Each row has a hidden stage along a path, written after it and counted from one end. A new block has a new path.
[-245  106 -135 -190 -104  182  -29  134  167 -315  -52   39 -251  459
 -196  260 -300   89  171  121 -123  134  141  140 -101  233  118 -128
 -207 -410 -424  -92 -165 -214  243  -46   10  157] | 22
[ -67 -137   41  -28   76  150   44   67 -144   74   39  208   -5   66
   17 -144 -108 -102  -26  -24  -37   30  -15   26   18  -39  -92  -51
  181   17   37   14  -43 -304  105  237  210  -68] | 11
[-229  -59   14 -193 -108  154   41   29  407 -361   -2  148 -148  388
 -303  208 -207  450  367  194   23  210  232  187  -62  313   73   74
 -162 -253 -400 -391 -155 -122  267 -129  356   78] | 26
[   2 -147  111  -57   76 -138  126 -210 -171  122 -276  115 -234  216
   23 -173  151  -48  -13 -106    0  -57  282  190  111 -128   -1 -188
   55 -367   53  152  -46 -189  -59  171   23 -157] | 16
[  -8 -284  218  190 -112  119  -89  206   24   -7  -54  -57  216   27
  344 -137 -314 -168 -115  121  -44   -3 -499 -128  105 -102  -13 -298
  420  519  -89   40  119 -233 -149  355  224  145] | 4
[ 102  -67   53 -108  -44  249  118  186  188    0   49  306 -147  277
 -104  -79  -43  294   68  -61 -121  206  205   59 -113    4 -181  281
   56   64  -99 -297   39   49   50  108   54 -348] | 16
[ 205  186 -205 -137   -3  145  150  147  264 -112  -25   76 -314  104
  -28  142  -40  216   58 -121 -143  104   26   -1  -31  -17 -115  139
   -7  -20 -142   40  119  103   49 -114 -239 -109] | 17
[ 143  -14  -52   22  161  -26  155 -102 -189  126   34  165  -13 -166
   92 -134   71  -64   79 -110  -11 -133  -29   37  135 -147  -69  -45
  105  -56  135  360   86 -215   94  154   26   94] | 10
[ 157 -163  107  179  108  -79  126 -130 -197  152   57  135  192 -291
  239 -231   17  -95   70  -36   59 -168 -245    0  207 -198  -58 -144
  246  201  150  385  159 -223    0  292  162  199] | 6
[ 184 -303  279  298   63 -133  108 -202 -168  153    5  151  239 -319
  385 -329    5 -121   11    0  132 -165 -334   -3  268 -284  -57 -219
  337  357  144  374  201 -177 -141  387  216  212] | 2
[  -8 -293  246  240 -132  129  -99  201   27  -37  -36  -45  232   10
  394 -146 -351 -195 -119  143  -38   -6 -553 -132  111 -126    2 -327
  411  562 -132   72  132 -227 -168  388  213  204] | 2
[ 141   17  -86   38  159   -8  159  -87 -176  104   84  175   -9 -204
   87 -106   42  -69   88 -106  -14 -124  -64   30  125 -141  -80  -31
   85  -46  111  381   92 -211  129  150   12  134] | 10
[ 222  115 -143 -117  -19  167  138  195  268  -60  -29   87 -254  125
    2   81  -39  227   25 -112 -153  119    0  -38  -37  -41 -144  174
   70   99 -101  -40  131  111    5  -57 -187 -190] | 16
[ 162 -361  330  301   43 -166   88 -213 -186  169  -74  108  226 -239
  403 -358   28 -134  -12   14  119 -180 -296    8  279 -303  -25 -269
  362  330  141  346  184 -201 -189  415  227  179] | 1
[  83 -178  106   -3   98 -134   96 -132 -217  185 -224   43  -48   84
  121 -206  141  -97    3  -85  -38 -165   97   74  154 -182   -1 -181
  184 -134  152  259   37 -250  -63  227   74  -47] | 11
[ 141   -6  -60   17  156  -31  157 -111 -176  119   27  162  -44 -156
   83 -126   76  -57   73 -113  -14 -126   -7   44  129 -152  -75  -39
   98  -72  131  348   84 -205   89  150   14   69] | 11
[ 224   74 -105 -137  -15  182  151  192  280  -36  -31  126 -259  143
  -24   46  -15  274   20 -122 -141  146   60  -33  -51  -34 -172  228
   95  115  -75 -125  126  118   -3  -50 -127 -273] | 16
[ 101  198 -261 -305  -16   85  160  110  469 -244 -150  -38 -419  268
 -214  299   -8  430  202  -44 -110  136  195   45  -32  156  -25  166
  -92 -206 -215 -146   24   88  131 -340 -103 -116] | 22
[ -74  -69  -10 -144   -7  134   30  124   94  -25 -205   42 -295  295
  -11    6 -108  -13 -131  -49  -90  140   75   39  -21    5  -72  -98
  160  -79  -98 -142  -62 -145  -29   63   43 -244] | 16
[-120 -107   21 -234   66 -265  173 -345  218 -153 -388  -55 -346  247
 -210  101  183  321  274   35  136  -24  391  261  180  124  138 -159
  -59 -543  -90  -39 -133 -170   89 -218  267    2] | 25
[ -46  -66   -8  -85  -47  145  -22  191   55  -40 -178  -20 -191  297
   76   15 -176  -88 -128  -14 -145   79  -56  -20  -17  -19  -32 -155
  172   22 -121  -51  -14 -169  -48  126   -9 -123] | 14
[  55 -462  455  323  -36 -103    2 -136 -225  158  -74  144  315  -46
  390 -405  -60 -168   -7   83   80 -141 -255   38  223 -262   17 -316
  344  323   66  213  126 -255 -195  544  315  159] | 2
[ -19 -182  157  -64   45 -108  104 -177 -153  122 -273  140 -217  286
    1 -185  140  -11   -8  -87  -14  -26  330  203   82 -105   -5 -153
   56 -358   34   60  -60 -185  -60  189   65 -206] | 17
[  68  -92   49  -74  116 -170  165 -232 -136  119 -276   98 -284  127
   34 -141  195  -22  -10 -147   13  -73  261  171  140 -148  -27 -157
   67 -356   93  217  -11 -142  -61   97  -25 -156] | 16
[-152   93  -89  -65  -91  223  -28  158   13 -199   33  128 -179  335
  -41  132 -315  -70   46   58 -142  115   15   94 -101   98   42 -152
 -134 -262 -359   50  -85 -198  163  123 -102  141] | 18
[ 172  -43   23  270   62   38   93  -42 -144   29  248  169  268 -416
  298 -140 -166 -136  105   18   41 -141 -467  -44  175 -169  -53 -149
  180  318    2  487  211 -189   77  299   70  425] | 5
[   6  160 -214 -248  -50    9  142    3  559 -391 -129  -99 -331  187
 -212  370  -86  491  346   91   -7  101   90   87   32  237   83   54
 -135 -215 -339 -110   -1   36  187 -390   46  150] | 26
[  77  268 -286 -126  111   46  193  -90   71 -137   62  157 -329  -39
 -107  177  -33   96  161 -107  -34   22  102  123   30   29  -40   15
 -185 -369 -146  292   12  -67  235 -137 -198  148] | 19
[ 175  236 -237    0   55  106  138   45   23  -84  111  131 -186 -104
   73  101 -112  -11   69  -96  -95  -10 -128    9   28  -75  -66  -13
  -61  -78 -126  365  117  -38  130    9 -272  185] | 15
[-226  121 -137 -169  -94  204  -25  140  134 -286  -15   73 -240  421
 -179  239 -300   65  155  102 -132  140  129  136 -108  210   90 -112
 -208 -392 -416  -66 -151 -212  241  -16  -16  146] | 21
[-257    2  -91 -293  -92   48  -10   66  366 -330 -311 -158 -369  490
 -215  296 -181  218  139  125  -45  147  172  121  -11  261  134 -177
  -48 -352 -345 -257 -183 -188  115 -224  171   11] | 24
[ -44 -292  236  242   -7  140  -13   54 -139   55  157  196  295 -167
  269 -238 -266 -181  -29   99   58   -3 -412  -39  110 -112  -70 -204
  340  413  -14  109   78 -303    3  428  361  200] | 4
[ -34  -78   17 -175   95 -177  158 -250  -68   52 -341   56 -357  264
  -94  -55  194   57   62 -106   12  -46  398  227  116  -42   31 -161
  -19 -532   19  111  -92 -178    7    6   24 -160] | 19
[-293 -134   10 -287  -45    9   38  -48  423 -306 -300  -77 -330  398
 -267  215 -113  332  183  155   87  185  218  160   37  288   93 -121
   36 -294 -273 -399 -214 -207  132 -237  429  -60] | 26
[ 231 -184  135   91  -81  236   55  298  191   49  139  153  230   -4
  152 -148 -137  233   82   24 -114   69 -276 -140    1  -83 -163  199
  330  622   -5 -153  223    6  -46  245  185  -90] | 6
[-326   14  -50 -153 -164   97  -55   48  361 -477  -90  -58 -169  423
 -194  335 -362  234  313  275   -8  131   38  161  -24  328  217 -216
 -201 -334 -541 -173 -179 -230  249 -138  238  356] | 26
[ 129 -175   92   23  107 -142  108 -127 -202  193 -182   29   14   -7
  151 -211  149  -74   28  -87  -27 -187   23   41  184 -190  -13 -160
  218  -35  193  297   79 -242  -56  221   87   -6] | 9
[  74  -56    5 -116  131 -162  195 -241  -79  103 -263  104 -333  108
  -21  -97  219   36    7 -164   25  -49  299  177  133 -116  -42 -105
   44 -383   93  177  -15 -113  -29   30  -30 -181] | 17
[-284 -116    3 -277  -84   -6    9  -10  458 -351 -343 -151 -332  444
 -229  262 -149  328  190  174   52  169  165  138   41  290  133 -172
   30 -275 -327 -373 -193 -189   98 -251  367   -6] | 26
[ 115   34  -70  -33  161  -49  210 -190 -126   89  -34  218 -224 -104
   17  -94  113   -9   39 -156   31  -40  126  129  113 -131  -99  -33
   20 -247   79  289   38 -115   75   66  -53  -40] | 15

Each row has a hidden stage along a path, written after it and counted from one end. A new block has a new path.
[ 125  124   76  226  -74   71 -175 -186   89 -175   40  -60  -18  176
  -62   88  -43 -232  -86   17   65   22  120  212 -100   84  148 -149
   64  -78   53 -323  -25 -185  207 -180   61   29] | 10
[ -82   88  186 -156  -20  326   87 -383   21 -137 -149  -28 -182  107
  259  -56 -368 -250 -170   99   86 -299   62  -39 -396  136  120  118
 -275  245  298  -33  265 -203  -15   32  155 -207] | 6
[-181  122 -105    1  -12  112 -246 -340  183   14   -1   59  175 -220
   47  -97 -188 -283   66   -5   64   92  144  -13 -130  122   60  -29
 -198  250   77 -171   48  -85   42  -70 -181  -23] | 4
[ 119   53   -6  185   78  -96  -63   78   11 -112   85   92   27  156
 -257  -24  202  112   11  -30   74  118    4   52   78 -142   21 -186
  226  -59 -243  -12  152  236  -50   23 -112  151] | 18
[  70   94 -130  281  146 -231 -215  126   71   23  111  175  194   51
 -372  -52  338  132  166  -84   72  270    8   24  195 -161  -17 -211
  288  -49 -354 -142   26  354  -52   -2 -234  265] | 19
[  16  114   -9  309  -63   66 -240 -244  150  -86   22    8   98   90
   -8   80  -93 -281  -63  -13   67   91  111  139 -119   60   94 -127
    7  106   47 -383   -6 -122  135 -179   27  -15] | 8
[ 176  144   72  275  -52   -2 -179 -132   61 -189   89  -19    1  235
 -166   99   83 -148  -82   -5   80   82  116  235  -26   23  141 -225
  153 -156  -68 -338  -11  -81  199 -192   35   83] | 12
[ 115 -136  153 -138  130  295  468  194 -110 -177 -203  -87 -346  233
   54  -94 -171  210 -157   93  -22 -345 -124 -161 -233 -144  -47  158
   16  208  215  559  443   54 -263  398  147  -60] | 21
[ -88  122  -46   54  -53  125 -246 -311  160  -57    1   -9  109 -110
   41  -37 -180 -310   14   21   52   57  153   81 -138  151  107  -58
 -128  138  128 -247  -20 -189  133 -120  -97   -6] | 6
[ 194   80  190  242 -126  121  -92  -49   96 -263  178 -156 -157  266
 -101  183   -1 -108 -208  -13  110  -41   39  330 -121   53   54 -146
   81 -207  -42  -87  122 -194  186 -130  162  -27] | 12
[ 112   77  173 -173  107  -17   80   27  -89 -157   21   32 -177  178
 -165 -129  126  135   10   76   83 -136   -1   13  -64  -41   95  -50
  112 -178 -111  137  219  163  -40  108  -61  138] | 18
[-168   77 -164 -125  111   77  -45 -211  143  100  -62  173  117 -232
  -14 -218 -141  -66  148   -6   64   50   78 -174 -100  -18   10   84
 -187  329  -14  112  229  143 -129  107 -271   36] | 0
[ 106  136  249  151 -109  139 -161 -110  159 -174  184 -150 -181  199
  -24  160  -54 -152 -151  -11  158 -129    3  323 -223  152   15  -13
  -51 -183  -14 -102  109 -236  185 -123  211  -63] | 10
[  73  -19  274 -243  130   56  285   62 -156 -171  -88   29 -318  253
   -1 -162   -4  194  -92  129   77 -314 -104 -119 -204 -107   78   88
   52  -33  -22  308  401  234 -185  229   44   43] | 19
[   3  -74   44  -15  119 -115   27  227    7  -26  -20   27  -37  -21
 -126 -170  112  177   89   77    5  -20 -105  -94    5 -135    1   42
  165    1 -109  213  161  299 -124  174 -195  235] | 21
[   8  -52 -183  392  180  -93  -17  292  110   94  -46  135  148   28
 -226  -34  163  194  122  -94    4  170 -119 -128   91 -258 -147  -28
  239  266 -180   80  137  363 -245  198 -127  175] | 22
[ 150  112  354 -260   28   37  108 -120 -139 -279   28  -33 -311  305
  -65  -82   37   32 -125  142  120 -276   33  104 -194   40  219  -46
   49 -299  -39   36  250   29   76   -2   63   69] | 15
[ -11 -100   -9  -21  132  -70   50  271   40   -2  -68  -14  -23  -88
 -122 -183   60  169  121   81  -41  -25  -93 -112    4 -117  -16   85
  144   46  -14  264  109  220 -129  223 -209  259] | 22
[-193   57 -276  161   84  -25 -184 -190  213  152   -4  246  285 -247
  -60 -138  -70  -80  137  -80   73  243   55 -165  -16 -109  -41  -10
 -107  422 -165  -47  200  275 -155   19 -315   41] | 0
[-144  112  -54   -2  -48  112 -258 -325  182  -34   25    4  132 -191
   51  -71 -192 -299   33   24   59   62  145   60 -136  155   85  -37
 -180  156  102 -183   13 -152  104 -101 -155   -6] | 5
[ 219   60   66  -41  -86    3  -92 -117  -45 -330   44 -136  -50  106
 -172  -52   31 -158  -65  142  -32   58  217  224   33   69  297 -267
  184 -312   72 -157  -73 -194  299 -160 -165  209] | 14
[   4  -89   33  -22  118  -90   39  258   25  -29  -17   -6  -51  -53
 -122 -166   89  182  100   72   -9  -30 -107  -83   -2 -116  -13   63
  155    5  -82  259  147  252 -128  198 -191  240] | 21
[  30 -101   41   47   84  -55   52  256   38  -63   26  -17  -63   -1
 -123 -111   88  182   32   50    4   -9 -111  -35   -3 -142  -45   24
  162    6 -112  288  197  235 -123  183 -153  187] | 21
[ 204   82  105  -41  -49   -2  -74  -77  -34 -294   83  -95  -79  137
 -195  -38   78  -79  -58   96   17   27  163  217   18   52  229 -231
  171 -315  -17  -91    4 -116  230 -107 -125  183] | 15
[-181  -35  -47  223  185 -172  -69  287  146  175 -118  118  140 -129
  -81 -127   86  193  187  -16   15   13 -192 -209  -50 -197  -74  206
   90  261 -121   46   91  399 -246  209 -170  270] | 25
[-167  193  -41 -110   51  157 -186 -374  138   26  -57   82   94 -134
   52 -121 -192 -258   85   11   90  -23  137  -31 -187  170   80   25
 -237  227  128 -182   60 -111   25  -23  -98  -39] | 5
[  14  112  119  110  -97  128 -200 -219  157 -133   78  -92  -43   57
   30   61 -135 -256  -83   27   95  -40   80  204 -189  153   85  -39
  -82  -23   87 -200   33 -222  175 -140   58  -34] | 8
[-103  117   16   12  -63   82 -258 -319  154  -69   19  -15   84 -113
   59  -60 -170 -304    8   53   60   34  135   86 -149  162  133  -43
 -133   81  107 -259  -12 -152  150 -141 -112   16] | 6
[ 110  115  281 -297   93  -57   51  -50 -125 -195   45   22 -236  197
 -134 -161  132  103   -7  133  112 -206   12   45 -109   15  187  -40
   81 -300 -120   77  212  152   27   48  -70  166] | 17
[-115  -99 -116  272  132  -16   25  330  166  105 -143   11  115 -142
  -62  -66  -21  164  109  -34  -46   23 -156 -158  -44 -190 -109  181
   75  323   26  185  101  212 -220  256 -121  199] | 25
[ 251   76   12   96  -86   86  -81  -98    6 -310   43 -141  -33  153
 -188   31   11 -174  -87   66  -29   82  222  256   34   70  227 -274
  171 -232  105 -171  -70 -271  286 -143  -69  142] | 13
[ -20  -76  -10   84  162 -105   25  257   37   35  -57   57    9  -34
 -138 -143  102  195  113   37   -3    8 -122 -132    5 -166  -49   70
  168  109 -109  201  150  315 -184  213 -170  227] | 22
[ -79  -79  -33  158  184 -117    8  294   86   96  -91   73   54  -67
 -118 -135   98  208  146    7   -5    7 -166 -169  -12 -188  -84  127
  147  193 -104  163  136  356 -221  235 -156  233] | 23
[-189   67 -219  -66   52   56 -168 -230  193   77   -4  130  205 -327
  -24 -194 -142 -139  142  -11   48  152  112 -106  -45   14   17   16
 -182  307  -21   46  142   85  -59   35 -341   56] | 1
[ -27    4  -97  145 -143   58 -239 -320  106 -171  -55  -62  174 -115
   73  -58 -216 -405  -59  124  -59  165  227   85  -64   87  248 -186
    4  116  214 -375 -122 -194  233 -232 -219   84] | 7
[ -34 -118  157 -162  182  109  314  245  -50  -26 -226  -24 -241   66
   64 -185 -101  231    6  119  -20 -327 -182 -238 -220 -130  -26  279
    3  193  142  432  325  202 -279  383   19   92] | 23
[ 178   69  118  -18  -17  -31  -44  -20  -34 -256  107  -53  -94  159
 -196  -36  114    1  -63   65   55   14   85  167   10   -5  160 -198
  168 -264 -109   -8   98    9  128  -56 -101  158] | 16
[-120  -91  226 -217  199   24  261  235  -40   24 -227    4 -236   18
  106 -226  -95  243   46  144   15 -368 -222 -275 -267 -117   -5  362
  -29  176  108  374  314  286 -289  363   -5  141] | 24
[ -87   37 -217   88 -103  169 -227 -325  171 -100  -46  -53  235 -245
   43  -74 -267 -382    3   41  -57  194  239   48  -47  120  139 -149
 -107  251  244 -213  -85 -273  169 -121 -247   20] | 5
[-192   -4  189 -209  226  -70  108  218   28  115 -206   49 -126  -95
   50 -258  -25  226  165  108   37 -308 -202 -258 -228  -73   25  383
  -55  130   51  228  190  304 -241  306  -86  241] | 25

Each row has a hidden stage along a path, written after it and counted from one end. A new block has a new path.
[  11  216   46  -75   12 -165    7   81  107   56  268  -88  237  150
 -101   29   73   42   14   90   23  -48 -218  -71   -9   71  203   17
    5  -62  -85  -71 -106  114 -136   19   38  -10] | 5
[  93   71   11 -178  214 -116   85  -27  126  209  136   82   62  141
  -67 -148  -74  222  -59  216   19  -30 -193   58  148   -8  154  156
  -27  118  -60  148 -115  287 -126  166  153   90] | 3
[ 136   48  143   76  -38  -39 -111   57   72 -109  187  101   81   72
   63  -48    3  131   49  194   48 -321 -161    7  159  203  -18  165
   35  133 -173   -8   55   66   16  -46  150   56] | 4
[ 145 -170 -223  219   21   53  176 -232 -152  212 -218   49 -226 -275
 -110   32  -37  271  227  -63  -92   80  101  111 -169 -313  -94 -167
 -340  344 -148  107   59  -54 -355 -120 -182  -70] | 17
[ 184  -67  -30   82   -6  138  299  -28 -117  150 -199   27 -149 -319
 -267 -113   14   89  340  -54 -144  186  120  195  -14 -293  -55 -137
 -220  251  -98  -36   98 -167 -388  -85  -98  -58] | 18
[  45    7   49  283 -181  352  111  -52 -262  -28  -94   84  -30  -20
   -4 -163  262  -58  375 -139   55  -13  500   78  -98 -289 -347 -136
 -371   82 -217  -73   -6 -311   -2 -161  -73 -174] | 18
[ 217  -87  153 -128  233   54  -41  -43   -4   96  100  296  -49  240
  114 -322  -80  226  -52  206  143 -188   18  176  302   -5  -80  262
  -50  141  -27  232  -79  271  193  210  294  201] | 1
[  43  153   -7  234 -286 -323 -365   36   78 -278  410 -103  241   54
   79  318  156   36   30  -63   49 -289 -272 -206 -121  293  148 -125
  118 -144  -19 -200   15  -78   33 -227 -112    1] | 9
[ 132   42   65   47  -77  -17  158   17 -105  213    0   -7  -68 -250
 -239   66   46  212  250   53 -189   25 -188   59 -135 -233   46 -115
 -201  278 -289 -111  102 -136 -497 -228  -99 -112] | 19
[  -6  276   77   34 -183 -291 -176  146  172 -123  415 -141  320   99
  -70  192  133   -5   15   70  -12 -202 -359 -186  -51  272  247  -25
  147 -134  -90 -206  -27   -5 -118 -144  -27  -28] | 7
[ 151   98 -124   84  -16 -290   56  125  102  -80   68 -352  144 -263
 -275  367 -194   28   56  -58  -80 -139 -535  -24 -215  280  344  -69
  -45  155 -130 -186  202   74 -459 -168 -190  -29] | 9
[ 137   82  -76  101 -174 -398 -218   20  250 -204  306  -41  128 -170
  -81  206   15  104   50   44 -105 -114 -404  -83   94  304  288  -91
  325  -43  147 -127   79  -20 -146 -121  -68  110] | 10
[  77  -95  -55  275 -211   48 -100 -213   -1  -11   49  292 -146 -124
  102 -131  197  229  237   85  -90 -102  217   11  121 -132 -219  -82
   -9  156  -59   64   10 -212  -11 -163  -25  -18] | 17
[ 133  195  361   -4 -145  233  213  232 -340   68   69  -95   98  -53
 -285  -31  259 -119  405 -155   -8  167  105  113 -178 -393  -66 -210
 -340    9 -275 -330    8 -305 -287 -165  -18 -168] | 20
[ 152  229  409  -86 -191  128  196  291  -22   -9  141   43   87 -185
 -318 -169  217  -64  398  114 -187   58 -102  117  171 -124   20  -26
   46   71 -218 -318  114 -318 -344 -166  104  -75] | 20
[ -55   26 -377  104   63    0  215 -259  167   94 -103   14   13  -59
  -86 -178   85   40  152  -24  -16  239  301   12   87 -116   23  -96
  -63   16  164  185 -153   42 -104  152 -111  -22] | 14
[  28  110  -77  314 -190   -4 -120   25  -56 -301  126 -198  219   51
   43  182  125 -162  144 -205  158 -213   96  -95 -190  197  -34 -106
 -162  -91  -73 -160   38 -103   77 -148 -144  -86] | 10
[ 108  -88 -111  152  -97  123  128 -159  187  -90  -91  299 -135 -220
  -40 -386  144   60  321   96 -123  139  366  150  420  -69 -154  -20
  194   77  212  112   12 -196    8   71   52   81] | 16
[  20   92   59 -297  381   89  121  -34  112  275  107  175  118  455
   48 -437  -81  140 -165  278  160 -152   64  104  256   20    0  380
 -163   63 -113  312 -232  427  163  331  299  107] | 0
[  72   87    4  178  -16  -44  -58   38 -185   -9  108 -223  158  104
   -8  276  -19   70   30  -78  150 -268 -184  -78 -345   45   36  -33
 -368  123 -335 -103   33   91 -145 -156  -99 -114] | 5
[  38   64   73  115 -228  -18  -30  -50  121   43  157  236  -32 -136
  -42 -151  214  195  243  214 -200  -98   -3  -23  183  -50  -74  -10
  120  128 -145  -43   33 -226 -183 -197   27  -49] | 18
[  84   84  -58  310 -239 -273 -313   22   29 -264  272 -170  175  -35
   64  401   32   72   23  -54   48 -406 -344 -183 -220  346  113  -71
  -23   35 -168 -178  136  -33  -72 -292 -150  -38] | 9
[  45  199   75  254 -192  -10 -116  173 -146 -262  196 -301  300  107
  -23  288  110 -178  123 -193  170 -296  -76 -117 -323  193   15  -91
 -260  -77 -258 -275   66  -96  -26 -225 -135 -141] | 7
[ 227  -74  186 -217  280  -17 -119  -56  -55  174  201  315  -29  367
  143 -320  -59  267 -143  156  190 -141    3  169  253  -85  -41  225
  -77   43   43  259 -187  346  276  260  309  249] | 0
[ 199  110  129  210 -176  -52  -88  226 -170 -304  146 -282  207  -72
 -125  292   28 -173  187 -255  124 -177 -167    0 -247  156   80 -159
 -164  -54 -117 -328  147 -140 -101 -205 -132  -38] | 8
[ -16  206  210   50 -267  122   21   69    4   -6  229  171  113   28
  -83 -234  383  -26  326   67 -100   53  222  -20  143 -175 -123  -98
   34  -94 -105 -165  -85 -327  -50 -138   47 -103] | 19
[  34  191  -49  156  -70 -164  -31  113 -144  -53  165 -399  272   45
 -136  419   -8  -59   39 -207  110 -170 -295 -130 -468  103  192 -156
 -329    1 -258 -228   36   39 -258 -203 -221 -146] | 7
[  32   30  104  271 -289  136 -116  -82 -134  -32  135  207  -27    0
   90  -81  313  124  283   26  -27 -151  245  -39  -20 -175 -265 -111
 -142   73 -220  -77   -8 -296   12 -254  -27 -120] | 18
[ 142  206  238   13 -179 -136  -80  270  182 -279  299  -49  237  -49
 -134    7   81 -109  155   98  -39 -193 -279   -7  202  325  158   58
  270  -82  -14 -257  113 -112  -82  -93   94   58] | 6
[  39  231  236    5 -131   86  154  138 -227  186  134 -107  115  -19
 -225   73  217   33  285  -14  -64   42  -81  -10 -240 -299    7 -139
 -331   99 -392 -248  -15 -186 -378 -225  -54 -207] | 20
[  52  153  176 -151  128  187  131   91   72  -12  117  152  171  299
   -4 -437  120  -95   97  130  153   -3  264  118  330  -10  -78  195
   -6 -102   23   72 -170  103  208  251  276   81] | 3
[   4   -5  -17  300 -222  231  -25 -162 -119  -44   17  217  -43   19
  103 -193  316   47  306  -42   28  -46  484   -1   27 -224 -333 -120
 -189   24 -103   15  -68 -280  109 -135  -41 -113] | 17
[ 145  259  531  -63 -324  132   11  292  -89 -126  322  172  132  -29
 -195 -239  428 -128  435   29  -98  128  103   83  251 -214  -64 -134
  159 -179  -39 -369  -16 -443  -62 -139  161  -20] | 20
[ 137   55   29  141  -10 -120  -90   34 -236   23  147 -192  125   88
  -28  312  -13  112   28 -149  151 -148 -219  -42 -363  -60   88 -124
 -338   81 -217 -116   -7   90 -155 -128 -111  -51] | 5
[  96   24  119 -197  258   49  -45  -74  -10  173  189  271   56  434
  143 -374   32  173 -109  161  206 -101  150  106  248  -92  -70  226
 -109  -26   16  256 -253  314  293  288  289  162] | 1
[ 179   -7  -25  -20  185  -91  103    3 -130  188   -2 -144   27   -6
 -141  166 -172  199   -1   -6   66  -68 -288   70 -213  -86  152    5
 -317  238 -212   24   17  240 -304    5  -28    7] | 4
[   0    5  -88  175 -174   19    1 -173  177   42   62  265  -76 -132
   21 -211  179  210  222  217 -167  -94  135  -16  220  -30 -131   16
  100  162  -83   87    4 -165 -114 -126    4  -51] | 17
[ 225   47   95 -154  191  -24  231  136  -27  104   -8  -82   54  -57
 -258  -68 -134   38  101   18   16  104 -185  178   58  -66  175   32
 -100  123  -28  -30   20  146 -267  127   77   87] | 4
[ 100 -177 -225  316  -29  129  120 -259 -148  137 -223   84 -212 -222
   -2    9    0  255  226  -28  -50  -63  190   74 -151 -227 -207  -98
 -364  365 -223  128   81  -74 -244 -161 -165 -107] | 17
[  71  180   24  243 -137   30   22  205 -117 -273   61 -379  280  -18
 -123  274    0 -237  159 -206  137 -276 -109  -57 -308  244   48  -55
 -284    9 -269 -279  149  -88 -140 -208 -158 -153] | 8
